Below is a small trained network, with its code and all its weights. Each question gives an input and a class and asks what happens when units are switched off, that is, made to give their printed mean instead of their output.

import numpy as np


def w(rows, s, z=0):
    codes = np.array(rows[::2]) - 128.0
    scale = np.full(codes.shape[1], s)
    scale[-1] = z or s
    return codes * scale


def f(y):
    return y / 2 * (1 + np.tanh(0.7978845608 * (y + 0.044715 * y**3)))


def log_softmax(a):
    a = a - a.max(-1, keepdims=True)
    return a - np.log(np.exp(a).sum(-1, keepdims=True))


def net(x, mask):
    res = np.array(x, float).reshape(1, 8) / 4 @ E
    y = f(res @ A[0][:, :-1].T + A[0][:, -1])
    res = res + np.where(mask, y, B[0][:, -1]) @ B[0][:, :-1]
    return log_softmax(res[-1] @ U[:, :-1].T + U[:, -1])


A, B = {}, {}
E = w([
[232,196,133],'x0',
[129,128,128],'x1',
[111,181,254],'x2',
[127,129,128],'x3',
[51,222,34],'x4',
[128,128,129],'x5',
[126,129,128],'x6',
[128,128,125],'x7',
],0.0053)
A[0] = w([
[77,146,110,97],'N0',
[161,89,72,126],'N1',
[142,86,119,41],'N2',
[4,80,132,121],'N3',
[169,69,177,58],'N4',
[197,186,119,107],'N5',
[165,116,185,67],'N6',
[62,195,103,102],'N7',
[160,86,82,90],'N8',
[217,219,116,99],'N9',
[36,71,144,119],'N10',
[95,148,226,97],'N11',
[77,195,114,80],'N12',
[105,254,129,79],'N13',
[181,55,166,79],'N14',
[128,147,228,126],'N15',
[194,57,103,62],'N16',
[69,207,93,98],'N17',
[99,53,133,72],'N18',
[166,84,43,82],'N19',
[72,214,80,83],'N20',
[33,97,162,78],'N21',
[113,148,190,141],'N22',
[218,167,100,70],'N23',
[220,217,111,69],'N24',
[37,66,141,109],'N25',
[162,74,48,98],'N26',
[126,131,138,255],'N27',
[75,154,127,58],'N28',
[143,160,167,46],'N29',
[147,62,183,107],'N30',
[194,105,145,95],'N31',
[144,207,188,80],'N32',
[165,65,62,139],'N33',
[225,205,112,91],'N34',
[61,232,181,121],'N35',
[46,82,135,117],'N36',
[140,124,143,44],'N37',
[87,181,211,101],'N38',
[145,57,168,84],'N39',
[105,156,172,75],'N40',
[85,208,82,89],'N41',
[157,66,134,55],'N42',
[62,180,230,111],'N43',
],0.0088,0.007)
B[0] = w([
[125,83,139,125],'N0',
[83,146,114,139],'N1',
[93,41,106,104],'N2',
[249,86,79,173],'N3',
[83,63,158,134],'N4',
[189,98,106,139],'N5',
[101,74,124,129],'N6',
[99,99,184,148],'N7',
[89,109,107,121],'N8',
[224,71,101,154],'N9',
[218,96,99,160],'N10',
[85,126,91,160],'N11',
[84,72,153,131],'N12',
[120,116,142,147],'N13',
[77,83,189,145],'N14',
[104,160,120,181],'N15',
[75,96,141,124],'N16',
[85,99,195,151],'N17',
[141,103,122,123],'N18',
[48,94,78,133],'N19',
[73,94,204,151],'N20',
[173,58,69,138],'N21',
[99,152,120,163],'N22',
[164,56,78,128],'N23',
[204,32,83,141],'N24',
[213,88,99,155],'N25',
[57,118,84,138],'N26',
[145,252,204,253],'N27',
[100,36,119,112],'N28',
[118,53,74,110],'N29',
[103,122,180,157],'N30',
[138,97,162,133],'N31',
[126,107,61,139],'N32',
[63,171,114,155],'N33',
[225,46,87,148],'N34',
[110,165,112,173],'N35',
[198,102,104,150],'N36',
[112,35,96,102],'N37',
[80,98,68,156],'N38',
[103,98,166,139],'N39',
[107,82,87,118],'N40',
[85,87,193,146],'N41',
[89,66,137,115],'N42',
[64,109,63,178],'N43',
],0.019,0.0059)
U = w([
[206,50,69,74],'0',
[147,119,99,255],'1',
[120,52,165,61],'2',
[151,128,90,192],'3',
[82,106,4,55],'4',
[158,129,96,135],'5',
[156,129,100,116],'6',
],0.011,0.0074)

Each question gives the input, the list of numbers given to net, and the class t.
The units are the neurons (one row each of A and B). Each row of codes is followed by its name. A weight is (code - 128) times the scale printed after its matrix; where a second scale follows, it is the last column's (A, B and U).
mask holds one flag per neuron, in row order. A switched-off neuron (its flag False) gives its mean, the last column of its row in B, instead of its output. The means were averaged over made-up inputs and are rounded, as every weight is.
A unit's drop is (log p(t) with every unit on - log p(t) with that unit switched off) / (log p(t) with every unit on - log p(t) with every unit switched off).
The circuit of an input: a set's keep is (log p(t) with only the set's units on - log p(t) with every unit switched off) / (log p(t) with every unit on - log p(t) with every unit switched off). Starting from the 12 units with the biggest drops (on a tie, the unit counted first), units are removed one at a time, each time the one whose removal leaves the highest keep (on an exact tie, the one counted first), for as long as the keep stays at least 0.8.
units of the circuit, in order: the units of the circuit, biggest drop first
top k neurons: the k neurons with the biggest drops, biggest first
drop of u: that unit's drop, to one decimal
input [-7,7,-8,-4,-6,-8,-4,5], class 4: units of the circuit, in order : (N26; N19)
input [-3,-5,-6,3,6,4,-4,-6], class 2: top neuron : (N20)
input [6,3,-7,-5,-7,1,-3,7], class 2: units of the circuit, in order : (N14; N16; N31)
input [-6,4,8,-5,2,6,7,6], class 4: units of the circuit, in order : (N43; N38)
input [-8,1,8,1,5,5,-3,1], class 0: units of the circuit, in order : (N3; N21)
input [2,-3,7,-3,-7,-4,-4,3], class 2: top 3 neurons : (N14; N4; N30)
input [6,-4,-7,0,0,0,-6,2], class 4: top 3 neurons : (N19; N26; N33)
input [-1,5,3,-1,-7,-2,5,5], class 2: top 4 neurons : (N14; N4; N30; N39)
input [-1,4,8,-1,7,-2,8,0], class 4: top 4 neurons : (N43; N38; N35; N32)
input [-7,-6,8,1,1,5,3,-6], class 4: top 3 neurons : (N43; N38; N11)
input [3,2,3,-6,-7,2,1,-5], class 2: top 2 neurons : (N14; N4)
input [-7,5,-5,6,0,3,-4,-1], class 0: drop of N10 : 0.2
input [0,-7,8,-1,-7,-1,-3,-3], class 4: drop of N11 : 0.2
input [8,-5,1,2,6,-6,-7,0], class 0: drop of N34 : 0.1
input [-6,0,-5,-3,0,-3,1,-6], class 0: top neuron : (N3)
input [2,2,-8,-3,0,8,2,3], class 4: top 2 neurons : (N19; N26)
input [-5,5,8,1,-1,3,-7,1], class 4: top 3 neurons : (N43; N38; N11)
